Below is a small trained network, with its code and all its weights. Each question gives an input and a class and asks what happens when units are switched off, that is, made to give their printed mean instead of their output.

import numpy as np


def w(rows, s, z=0):
    codes = np.array(rows[::2]) - 128.0
    scale = np.full(codes.shape[1], s)
    scale[-1] = z or s
    return codes * scale


def norm(h):
    return h / np.sqrt((h * h).mean(-1, keepdims=True) + 1e-5)


def f(y):
    return np.maximum(y, 0)


def log_softmax(a):
    a = a - a.max(-1, keepdims=True)
    return a - np.log(np.exp(a).sum(-1, keepdims=True))


def net(x, mask):
    res = np.array(x, float).reshape(1, 5) / 4 @ E
    u = 0
    for l in range(2):
        y = f(norm(res) @ A[l][:, :-1].T + A[l][:, -1])
        res = res + np.where(mask[u : u + 9], y, B[l][:, -1]) @ B[l][:, :-1]
        u += 9
    return log_softmax(norm(res)[-1] @ U[:, :-1].T + U[:, -1])


A, B = {}, {}
E = w([
[214,28,142],'x0',
[23,42,134],'x1',
[127,129,129],'x2',
[109,140,255],'x3',
[128,127,127],'x4',
],0.0086)
A[0] = w([
[117,142,112,120],'L0N0',
[77,198,74,114],'L0N1',
[81,183,164,33],'L0N2',
[53,27,100,82],'L0N3',
[237,197,102,158],'L0N4',
[99,171,148,47],'L0N5',
[220,6,161,112],'L0N6',
[110,156,2,4],'L0N7',
[98,167,231,80],'L0N8',
],0.017,0.0015)
B[0] = w([
[123,126,116,146],'L0N0',
[99,153,71,207],'L0N1',
[113,133,75,184],'L0N2',
[124,181,250,220],'L0N3',
[90,162,230,244],'L0N4',
[91,123,97,165],'L0N5',
[93,139,17,254],'L0N6',
[184,49,121,222],'L0N7',
[198,76,111,214],'L0N8',
],0.021,0.0094)
A[1] = w([
[109,130,80,167],'L1N0',
[139,195,206,254],'L1N1',
[243,2,132,193],'L1N2',
[127,139,87,53],'L1N3',
[132,106,217,150],'L1N4',
[114,148,69,75],'L1N5',
[73,176,10,101],'L1N6',
[215,21,117,235],'L1N7',
[134,81,106,250],'L1N8',
],0.017,0.00091)
B[1] = w([
[171,122,112,178],'L1N0',
[176,85,213,202],'L1N1',
[73,254,67,222],'L1N2',
[153,135,124,162],'L1N3',
[173,200,132,194],'L1N4',
[174,102,108,183],'L1N5',
[221,67,95,253],'L1N6',
[125,248,98,209],'L1N7',
[132,157,140,168],'L1N8',
],0.03,0.012)
U = w([
[201,81,57,126],'0',
[180,153,126,215],'1',
[142,135,213,133],'2',
[115,186,86,160],'3',
[196,153,124,133],'4',
[98,74,130,67],'5',
[6,42,131,17],'6',
[15,74,124,2],'7',
],0.017,0.009)

Each question gives the input, the list of numbers given to net, and the class t.
The units are the neurons (one row each of A and B). Each row of codes is followed by its name. A weight is (code - 128) times the scale printed after its matrix; where a second scale follows, it is the last column's (A, B and U).
mask holds one flag per neuron, layer by layer. A switched-off neuron (its flag False) gives its mean, the last column of its row in B, instead of its output. The means were averaged over made-up inputs and are rounded, as every weight is.
A unit's drop is (log p(t) with every unit on - log p(t) with that unit switched off) / (log p(t) with every unit on - log p(t) with every unit switched off).
The circuit of an input: a set's keep is (log p(t) with only the set's units on - log p(t) with every unit switched off) / (log p(t) with every unit on - log p(t) with every unit switched off). Starting from the 12 units with the biggest drops (on a tie, the unit counted first), units are removed one at a time, each time the one whose removal leaves the highest keep (on an exact tie, the one counted first), for as long as the keep stays at least 0.8.
circuit, biggest first: the units of the circuit, biggest drop first
most important unit: the unit with the biggest drop
k most important neurons: the k neurons with the biggest drops, biggest first
k most important neurons of layer l: the k neurons of layer l with the biggest drops, biggest first
drop when u is switched off: that unit's drop, to one decimal
input [-3,-1,1,-5,4], class 3: circuit, biggest first -> L0N7, L1N2, L1N6
input [-6,-7,0,1,5], class 2: circuit, biggest first -> L0N4, L1N1, L1N6
input [0,-3,-4,-6,3], class 3: 2 most important neurons -> L0N7, L0N3
input [-8,7,-6,1,5], class 0: 2 most important neurons -> L0N4, L0N1
input [3,7,4,6,-1], class 2: 2 most important neurons -> L0N3, L0N7
input [2,-7,-1,-2,-2], class 2: most important unit -> L0N4
input [-3,2,-2,-8,2], class 3: circuit, biggest first -> L0N7, L1N2, L1N6
input [6,-5,1,5,5], class 0: 3 most important neurons of layer 0 -> L0N6, L0N3, L0N7
input [6,7,6,8,8], class 3: 3 most important neurons -> L0N4, L0N8, L0N6
input [3,-1,4,-5,-1], class 3: 3 most important neurons of layer 0 -> L0N7, L0N1, L0N2
input [4,-6,5,2,1], class 2: circuit, biggest first -> L0N4, L1N6, L1N1
input [-5,7,2,3,2], class 2: circuit, biggest first -> L0N6, L1N6, L1N2
input [7,5,1,-1,-2], class 0: circuit, biggest first -> L0N6, L1N2
input [1,-2,1,8,2], class 3: 2 most important neurons -> L0N8, L1N2
input [4,8,1,-5,5], class 2: most important unit -> L0N3
input [-3,-4,0,4,0], class 2: 3 most important neurons -> L0N6, L0N4, L0N7
input [-1,3,-2,5,5], class 3: 3 most important neurons -> L0N8, L0N4, L1N2
input [7,5,1,3,7], class 0: 2 most important neurons -> L0N6, L0N4
input [3,3,6,-7,-4], class 3: 2 most important neurons -> L0N7, L0N4
input [-8,-5,6,-8,4], class 0: 2 most important neurons -> L0N1, L0N8
input [-8,-7,6,-5,3], class 0: 3 most important neurons -> L0N3, L0N1, L0N7
input [-7,-6,-6,5,6], class 0: 2 most important neurons of layer 0 -> L0N3, L0N2
input [-5,8,-7,2,0], class 2: 2 most important neurons -> L0N3, L0N6
input [-5,-3,-2,0,5], class 0: most important neuron -> L0N3
input [5,1,-5,2,-3], class 0: drop when L0N6 is switched off -> 2.2
input [6,-3,-2,4,6], class 0: drop when L0N6 is switched off -> 2.4
